Below is a small trained network, with its code and all its weights. Each question gives an input and a class and asks what happens when units are switched off, that is, made to give their printed mean instead of their output.

import numpy as np


def w(rows, s, z=0):
    codes = np.array(rows[::2]) - 128.0
    scale = np.full(codes.shape[1], s)
    scale[-1] = z or s
    return codes * scale


def f(y):
    return np.maximum(y, 0)


def log_softmax(a):
    a = a - a.max(-1, keepdims=True)
    return a - np.log(np.exp(a).sum(-1, keepdims=True))


def net(x, mask):
    res = np.array(x, float).reshape(1, 8) / 4 @ E
    y = f(res @ A[0][:, :-1].T + A[0][:, -1])
    res = res + np.where(mask, y, B[0][:, -1]) @ B[0][:, :-1]
    return log_softmax(res[-1] @ U[:, :-1].T + U[:, -1])


A, B = {}, {}
E = w([
[117,97,43],'x0',
[146,57,183],'x1',
[76,123,200],'x2',
[119,192,102],'x3',
[1,46,104],'x4',
[176,141,142],'x5',
[110,174,140],'x6',
[97,205,203],'x7',
],0.0057)
A[0] = w([
[111,149,125,85],'n1',
[86,154,187,16],'n2',
[132,85,44,94],'n3',
[172,144,111,232],'n4',
[142,50,164,138],'n5',
[78,134,127,119],'n6',
[118,131,122,48],'n7',
[183,122,79,131],'n8',
[52,135,117,89],'n9',
[105,135,86,58],'n10',
[100,2,8,79],'n11',
[52,136,139,101],'n12',
[23,139,120,108],'n13',
[167,151,86,187],'n14',
[197,155,113,137],'n15',
[211,71,198,31],'n16',
[198,172,125,253],'n17',
[142,100,93,230],'n18',
[187,145,62,20],'n19',
[177,173,115,140],'n20',
[112,184,131,201],'n21',
[75,135,131,141],'n22',
],0.011,0.0053)
B[0] = w([
[115,147,118,132],'n1',
[187,94,75,146],'n2',
[61,99,93,186],'n3',
[74,190,140,220],'n4',
[158,108,238,176],'n5',
[175,123,96,153],'n6',
[131,115,101,128],'n7',
[61,172,166,182],'n8',
[176,131,76,160],'n9',
[143,87,106,138],'n10',
[1,35,147,239],'n11',
[197,129,94,163],'n12',
[218,113,47,181],'n13',
[80,164,118,201],'n14',
[158,155,96,191],'n15',
[205,61,235,160],'n16',
[169,231,106,255],'n17',
[81,188,124,211],'n18',
[83,220,147,160],'n19',
[104,157,104,188],'n20',
[142,126,47,199],'n21',
[190,133,92,162],'n22',
],0.022,0.0073)
U = w([
[70,49,129,64],'0',
[206,180,211,1],'1',
[154,254,161,238],'2',
[219,77,206,130],'3',
[169,135,54,98],'4',
],0.004,0.0073)

Each question gives the input, the list of numbers given to net, and the class t.
The units are the neurons (one row each of A and B). Each row of codes is followed by its name. A weight is (code - 128) times the scale printed after its matrix; where a second scale follows, it is the last column's (A, B and U).
mask holds one flag per neuron, in row order. A switched-off neuron (its flag False) gives its mean, the last column of its row in B, instead of its output. The means were averaged over made-up inputs and are rounded, as every weight is.
A unit's drop is (log p(t) with every unit on - log p(t) with that unit switched off) / (log p(t) with every unit on - log p(t) with every unit switched off).
The circuit of an input: a set's keep is (log p(t) with only the set's units on - log p(t) with every unit switched off) / (log p(t) with every unit on - log p(t) with every unit switched off). Starting from the 12 units with the biggest drops (on a tie, the unit counted first), units are removed one at a time, each time the one whose removal leaves the highest keep (on an exact tie, the one counted first), for as long as the keep stays at least 0.8.
units of the circuit, in order: the units of the circuit, biggest drop first
k most important neurons: the k neurons with the biggest drops, biggest first
drop of u: that unit's drop, to one decimal
input [7,-5,4,-8,8,1,3,-8], class 0: units of the circuit, in order => [n11]
input [-1,-2,6,5,0,-6,-5,-7], class 0: 2 most important neurons => [n17, n11]
input [-8,6,-2,-4,-2,-4,4,2], class 3: 2 most important neurons => [n16, n18]
input [1,8,6,-3,-5,-2,2,-3], class 3: units of the circuit, in order => [n16, n5]
input [-3,5,3,-6,-8,-3,-4,-2], class 3: 2 most important neurons => [n16, n5]
input [-4,6,0,1,2,-4,5,-1], class 3: 2 most important neurons => [n17, n4]
input [-7,-2,8,-2,-4,-3,-5,-3], class 3: 2 most important neurons => [n16, n18]
input [-4,-3,4,5,5,-7,4,-3], class 4: drop of n14 => 0.0
input [-5,5,-5,-5,5,-3,6,-3], class 0: drop of n11 => 0.3
input [6,1,7,-8,6,-5,-4,1], class 0: 2 most important neurons => [n11, n17]
input [-6,8,5,-1,-1,6,5,0], class 1: drop of n11 => 0.4
input [-7,-6,7,0,4,0,-3,-8], class 3: drop of n17 => 0.2
